Each row is followed by its class number.
[ -2 -18 -22  38   0  18  -7 -39 -21 -21  25  18   9  26  66  16 -15  44
 -40   4  34   2 -27  -4  -4  33  12 -27 -34 -83 -16   9 -29 -24  36  30
 -48  18  80] | 1
[ 34  22  -6  -3 -33 -17 -18 -45 -16 -36  23  -7 -13  30  15 -16  39  30
 -73  19  26  21  -6  11  -4  30   5 -44  -5 -26  19  -9  36 -17  -1   2
 -29  -1  29] | 7
[ -46  -10   34  -23    6   22  -47    6  -10   -8   -9   -9  -28  -21
  -29   -8   -9   -8    8  -31  -40  -24   26  -56   34   74   -5   -7
   -8 -104  -21   48   65  -24    2    3   36    5   18] | 4
[ -2 -36  -5  14  -1  15  -7 -47 -23 -20  39   3  -3 -21  46  10 -41  45
  -4   2  44  31   1  -7  19  35  16 -19 -47 -80 -32  14 -37 -36  26  39
 -16  24  43] | 8
[ 66  21  -5  10 -35 -26 -13 -55 -17 -36  45   6  -3  14  27 -22  27  42
 -80  29  65  11   8  11  22  27  13 -80  -9 -61 -23   3  48 -24  24  15
 -56   0  75] | 6
[ 14 -19 -18  -2  -7  27 -10 -52 -15 -24  -7   9  -9  -5  64  16 -36  45
   8  -5  24  -5 -24   9  15  54  28 -16 -27 -84 -74  28 -47 -52  48  37
 -33  11  48] | 4
[ 28 -40 -18  12   6  18  -2 -52 -17 -20  12   2  -3  -7  67  19 -19  47
 -18   2  30 -17 -21  24  17  41  19 -28 -21 -77 -65  26 -37 -24  46  25
 -52  16  58] | 6
[   8  -34  -23   45   15   11    0  -45  -24  -28   11   20    4   -5
   71   15    1   65  -40   16   16   17  -39    8   18   39    9  -24
  -13 -101  -41   22  -29  -43   51   45  -58   13   89] | 5
[ 57  29  -1  16 -38  -9  -8 -34  -3 -45  58  -1  -9  28  29 -36  20  18
 -54   7  36  23  -9 -18  24  26   2 -61 -12 -46  -2  12  83 -35  12  -4
 -34   7  41] | 1
[-32 -12  15   1  15  21 -28  12  -4 -25  10 -28 -27  -2  -5  -5  22   6
 -40 -34 -72 -33 -15 -46  23  66  -8 -14   4 -91   5  54  61  -7  -9 -14
   2 -10  15] | 7
[ 18 -47 -28  37  10  16   1 -49  -8 -33 -17  11  -3 -23  75   8 -17  42
   9  14  22   0 -43  17  23  33   5 -18 -10 -89 -63  19 -34 -36  55  37
 -46  14  71] | 5
[ -23  -16   32   -1    5   17  -44   -3   -4   -9    7  -13  -21  -13
  -21   -9   12   -1  -37  -21  -37  -42   14  -40   31   67   -1  -23
   -1 -114  -11   57   62   -5    0    3   11    2   47] | 6
[-16 -15  11  -3  16  22 -21  23   1 -26  19 -20 -19  -4  -8 -13  12  13
 -22 -21 -46 -14   5 -54  32  59 -23  -3  -4 -89  14  42  80 -13  -9 -10
  27  -8  23] | 8
[ 50  26  -2   5 -34 -14 -10 -30 -12 -27  43   1  -1   8   8 -34  26  34
 -59  18  25  28   4   2  23  28  17 -71  -9 -56   2  -5  52 -42  16  15
 -33   5  28] | 2
[ -19  -30   27    6    4   18  -35    2   -8  -13    0  -18  -25  -19
  -22   -2   20   -6  -35  -25  -43  -46   16  -45   29   66    0  -27
    8 -103  -15   59   70   -7   -1   -2    3   -9   50] | 6
[ 56  19 -14  35 -37 -28  -8 -59 -12 -58  32  11 -11   1  28 -41  41  30
 -55  34  54  32   0   3  27  22   6 -66   4 -51 -11   1  68 -38  31  34
 -55  -1  77] | 5
[ 48  35  -9  19 -41 -19   0 -35   6 -47  38   1  -1  14  42 -44  28  24
 -50  17  48   9 -10  33   7  35  18 -69  -3 -61  -2 -15  30 -35   0  32
 -25   5  54] | 3
[ 53  20  -2  30 -36 -24   3 -43  -7 -45  44  12  -7   4  20 -37  33  28
 -48  19  29  31 -14  -7  41  23  11 -58  -1 -71  -7  19  60 -48  19  30
 -41  -3  65] | 5
[-25 -12  13   9  11  19 -26  25   3 -36  24 -22 -17   9   1  -8  18  -8
 -26 -34 -56 -40 -18 -61  23  51 -25 -17  -4 -98  13  50  94  -9  -1 -17
  12  -7  30] | 1
[-28   5  11 -12  20   4 -39  -7  21 -36 -18 -20 -12   1  -5 -23 -13 -17
  10 -42 -71 -43 -15 -22   0  71 -13  20   9 -86 -13  59  70 -31  -7 -12
  43  -1   4] | 3
[ 50  34  -8   2 -37 -14 -22 -47 -16 -37  34  11 -14   9  43 -29   9  40
 -51  29  68  29  13  -4  19  37  15 -67  -8 -52 -32  -1  43 -41  25  11
 -43   2  51] | 4
[-24  -4  14 -14  15  18 -39  -3 -12 -34 -20  -8 -20   5   2  -5  -4   6
 -34 -30 -56 -42   3 -60  32  64  -3  11   2 -82 -22  59  78 -29   3 -34
   5 -20  -3] | 4
[ -4 -31 -14  13   2  10 -13 -46 -20 -22  36  -4  11 -28  28  15 -35  61
   0   4  33  12 -18   0  18  32  23 -36 -41 -64 -49  23 -52 -26  34  53
 -27  11  48] | 8
[  0 -34   4   5  -5   8 -26 -49 -33 -15  40   1   5 -28  37  27 -29  55
 -18  -1  52 -15 -14   9  27  47  36 -53 -32 -91 -56  45 -56 -22  40  57
 -42  17  58] | 6
[-42  -2  15   3  15  11 -42  -6 -15 -30  -1 -18 -21  18 -10  -9  23   9
 -61 -26 -68 -38  -8 -47  24  63  -2   6   5 -79  14  54  69   2  -8 -33
  -9 -10   5] | 7
[-34  -7   4   0  20  18 -24  -6 -16 -32   0 -29 -25 -12  -4  -7  20  -7
 -60 -23 -72 -28  -6 -75  16  66  -8  -5   4 -89  15  51  98  -3 -12 -42
  -6 -10  10] | 0
[ 46  12  -7  34 -42 -22  -4 -38  -9 -58  33   7 -10  -4  36 -32  42  19
 -49  27  55  24 -13  19  24  15  15 -64   7 -73  -4   6  40 -35  21  49
 -46  -7  77] | 5
[ 47  31 -20  -5 -21 -12  -8 -29  -7 -35  21 -13 -18   4  28 -10  28  21
 -63  20  22  32 -15 -14 -17  41  -8 -49   5 -56  14   3  61 -28   2   1
 -11  -4  56] | 0
[ 53  37 -10   9 -31 -21 -23 -39 -13 -25  30   6   3   8  22 -35  16  39
 -73  29  55  30  16  17   9  17   8 -82  -7 -54  -7 -18  46 -28  28  28
 -49   8  57] | 2
[ -8 -15  -6  -9   1  13 -34 -42 -21 -12  39   6  16 -25  29   6 -36  58
 -11   6  26   1 -20  21  20  42  33 -55 -32 -81 -45  17 -55 -39  39  54
 -35  31  32] | 2
[  8 -20 -28  20  10  22 -10 -28 -21  -1  13  21  16   2  66  16 -20  67
 -51  13  23  18 -26  18  -4  44  12 -39 -25 -87 -25  -5 -43 -35  42  37
 -55  12  66] | 2
[-18 -19  17 -12  19   4 -38   2   5 -47  -9 -14 -21  -8 -19 -14   8 -17
  10 -31 -62 -16 -10 -39  29  63 -22  22  21 -85  -6  67  94 -35  12   3
  41  -1  22] | 5
[ -9 -19   6   8  -2   4  -9 -55 -16 -16  31   2   0 -16  57  -2 -49  31
   5  -7  36   8  -5   8  14  51  29 -17 -45 -76 -32  14 -49 -43  19  41
  -8  44  24] | 3
[-31  -8  16  19  18  10 -33   1  -7 -44  -6 -19 -17   8  -2  -8   1 -17
 -37 -36 -50 -53  -2 -75  24  34 -19   4  -9 -83   9  55  97  -3   0 -34
   6 -14   6] | 1
[-12 -21  -5  -5  -3  11 -31 -58 -24 -16  41  -6   2 -13  36  20 -30  59
 -14  -4  19   3 -34  31  16  52  36 -44 -30 -74 -59  33 -64 -25  34  55
 -52  26  50] | 7
[ 53  33   4  -9 -39 -10 -14 -34 -13 -32  42   6 -16  16  21 -23  12  34
 -37   7  31  21   3  -9  35  46  19 -48  -9 -56 -24  20  54 -49  17  13
 -30  -6  37] | 4
[ 58  36 -12   7 -34 -23  -9 -39   8 -40  17  -2  -7  21  44 -35  20  31
 -56  17  32  14 -14  15  -7  46  -1 -40  -6 -47   3  -5  46 -38   4  15
  -7   1  45] | 3
[ -8 -16  -8  -3   6  20 -14 -48 -28 -18  39  -4  -1 -39  32  23 -34  39
  -9   0  30  16 -18  -7  12  50  29 -52 -26 -74 -45  23 -42 -26  32  50
 -36  30  52] | 0
[ 13 -25 -24   6   3  24 -15 -37 -12 -12   3   7   9 -14  62   8 -30  49
 -13   4  22   5 -27  29   6  39  12 -39 -25 -83 -50   3 -44 -37  50  39
 -41  24  46] | 2
[-24  -2  15 -39  14  19 -50   3   4 -42 -18 -14 -23   1 -18  -1 -15 -14
  20 -46 -57 -32  -2 -43  14  79  -8  21  11 -83 -26  70  76 -39  11  -5
  42 -15   4] | 4
[ 56  48 -10  13 -37 -26 -16 -50   5 -42  28  13  -1  16  41 -45   8  34
 -62  27  56   9   2  24  11  41   7 -67  -6 -56 -18 -15  44 -35   9  21
 -35  10  64] | 3
[ -22  -28   29   -1    4   19  -40   -5   -8  -14    6  -18  -23  -22
  -25   -9   18    1  -41  -22  -40  -47   15  -43   37   75    3  -32
    0 -112  -17   57   69   -7   -2    2    4   -3   47] | 6
[  9 -39   4   4  -8   5  -8 -49 -30 -19  45   1  -7 -21  46  17 -31  34
 -12  -8  43  -8  -4   2  29  45  34 -36 -34 -91 -50  40 -35 -34  30  35
 -32  20  42] | 6
[ 42  33  -2   4 -53 -16 -18 -35 -13 -37  24   7 -21   5  43 -29  15  17
 -42  12  57  18  10  12  16  31  21 -52  -6 -79 -24   8  37 -44  11  24
 -26 -11  56] | 4
[-19 -32  12  -1  -6  12 -15 -50 -33 -12  40   0 -11 -15  35  17 -34  31
 -10  -9  35  23  -6  13  17  41  30 -28 -42 -71 -34   8 -53 -21  24  40
 -32  37  26] | 7
[ -2 -47   7  17  -2   4  -2 -52 -35 -18  45   9   1 -23  33  27 -28  35
 -10  -9  47  -2  -2   1  25  32  32 -40 -42 -83 -46  22 -46 -25  38  43
 -42  16  48] | 6
[ 10 -32 -27  50  12  14   6 -47 -21 -29   9  27   4  -3  77  10  -6  58
 -39  14  17  20 -37   5  16  39   9 -21 -13 -96 -43  18 -28 -47  51  41
 -60  10  91] | 5
[  3 -21 -26  40   7  17   2 -31 -16 -19  18  14   9  18  67  19 -23  40
 -32  -1  28  -3 -34  -6  -5  26   5 -28 -33 -83 -25  10 -25 -23  34  25
 -49   5  75] | 1
[ -27  -11    8   -3   24   20  -17   14  -10  -33    7  -26  -20  -27
   -4    0   17   -6  -46  -28  -62  -24   -8  -62   23   64  -17  -22
    5 -106    8   42   86  -10  -16  -16   14  -14   27] | 0
[ 48   7 -11  29 -40 -22  -3 -35  -8 -55  34   9 -11   1  38 -35  42  19
 -52  28  51  30 -11  19  23  26   7 -62   8 -81  -8  -2  52 -39  24  41
 -40  -1  88] | 5
[ 10 -29 -22   5   8  27   3 -49 -17 -22   2 -12  -8 -32  54  23 -24  27
  -2   1  22  13 -29   1   0  43  17 -39 -22 -85 -47  13 -39 -26  34  36
 -32  25  57] | 0
[ 17 -22 -20  27   1  26  -8 -43   4 -32  17  -1  -3  -1  65   6 -29  28
  14  -5  26  -9 -42  -2  11  31   6 -26 -33 -73 -41  21 -22 -22  45  27
 -32  20  48] | 1
[ 51  35 -13 -11 -23 -17 -25 -23  -4 -20  26   0  -3  19  22 -29  15  36
 -67  24  27  31   1   7 -10  32  -3 -52  -1 -54   6  -5  56 -40  16   8
 -17   6  41] | 2
[ 17 -32 -18  32   5  24   2 -39 -11 -31  11   0  -3   0  67   8 -23  31
   0   1  37  -6 -29  -4  16  24   6 -29 -34 -71 -37   7 -21 -20  39  20
 -34  22  40] | 1
[ -30  -29   24    7   14   17  -37    0    0  -24   -5   -8  -24  -29
  -21  -19   13   -8   -2  -16  -48  -12    5  -50   41   65  -16  -10
    9 -102   -7   49   80  -24   10   13   21   11   45] | 5
[  4 -37   8   3  -3  12 -13 -48 -31 -18  47   5  -5 -21  46  21 -33  39
 -23  -5  49  -7  -3   1  26  46  34 -40 -34 -85 -48  36 -40 -28  34  41
 -41  23  47] | 6
[ 42  28  -6   7 -46 -14  -9 -29 -12 -48  35   7 -14   9  36 -27  23  19
 -35  11  58  30   0  16  13  34  24 -56  -3 -74 -17   2  35 -47  12  27
 -25 -16  46] | 4
[  6 -18 -29  18   9  17  -8 -29 -24  -4  14  16  11   2  64  11 -15  63
 -47  10  21  19 -19  26  -9  40  11 -39 -21 -85 -29  -3 -33 -39  41  37
 -52  15  62] | 2
[-22 -11  10  -2  20  23 -18  15  -7 -32   2 -25 -24 -25   4   2  16 -14
 -37 -28 -61 -18  -7 -60  20  59 -21 -12   9 -92  12  40  85  -7 -12 -23
  14 -11  20] | 0
[ -4 -32  -1  20   1  18  -6 -38 -20 -29  46   0  -6  -9  53   9 -36  23
  -2  -9  39   6 -14 -21  18  31  19 -32 -40 -72 -30  20 -19 -32  30  23
 -26  31  31] | 1
[ 59  32 -13   8 -31 -19 -26 -38 -11 -29  35   7   1   4  34 -39  12  41
 -76  31  62  39  16  18  10  28   6 -82  -4 -54 -11 -19  56 -33  27  24
 -47   7  58] | 2
[ 41  32  -7   0 -34 -18 -22 -49 -21 -42  31  18  -6  20  31 -20  12  39
 -54  28  62  25  13  -7  16  30  12 -63 -11 -51 -26  -9  36 -39  30   9
 -39   4  54] | 4
[ 55  35  -1   1 -32 -15 -13 -29 -10 -25  45   1  -2   9  13 -40  22  35
 -66  16  27  30   9   2  25  28  14 -70  -9 -55   2  -1  60 -42  13  16
 -32   5  28] | 2
[-15 -18  17  10  10  24 -31   9  10 -11  -5 -17 -24 -17 -26 -16   0   0
  -6 -19 -46  -9  15 -56  27  61 -17  -5  -4 -93  -3  41  73 -11  -3   2
  28  -9  46] | 8
[-18 -13   3  13  24  12 -24   0  -8 -28 -20 -19 -11   7  -3  -4   3  15
 -47 -19 -49 -25   7 -69  21  43 -24  17  -8 -75  13  47  77  -4  -2 -29
  13 -22  14] | 8
[  6 -19 -13  -5  -3  12 -28 -45  -9 -27  38  -3   8 -24  35  10 -47  58
  10   4  46   8 -25  13  20  41  21 -31 -37 -73 -50  28 -50 -28  34  58
 -18  14  48] | 8
[-29 -12  22 -24  11  15 -45   3   6 -32  -4 -29 -26   2 -30  -1   3 -20
  -2 -46 -74 -25 -14 -28  10  69 -12   9  12 -75  -6  59  71 -12  -3  -5
  28  -9  11] | 7
[ 62  18 -18  14 -39 -12  -4 -19  -2 -50  44  -6 -12   5  38 -37  25  33
 -52  25  68  36   2  21  15  29   7 -62   2 -66  -2  -4  56 -29   1  28
 -28 -17  63] | 8
[ 61  34 -10  13 -32 -19 -21 -29 -10 -27  38  14   4  11  19 -36  22  40
 -71  35  59  37  13  18  15  26   6 -84  -1 -52  -4 -26  53 -29  28  26
 -48   4  63] | 2
[ 62  28  -9  15 -34 -15   0 -33  -1 -35  51  -7  -3  12  10 -34  25  43
 -49  18  30  33  -2 -10  30  20   5 -57 -16 -48   0   8  56 -32   4  15
 -25 -11  47] | 8
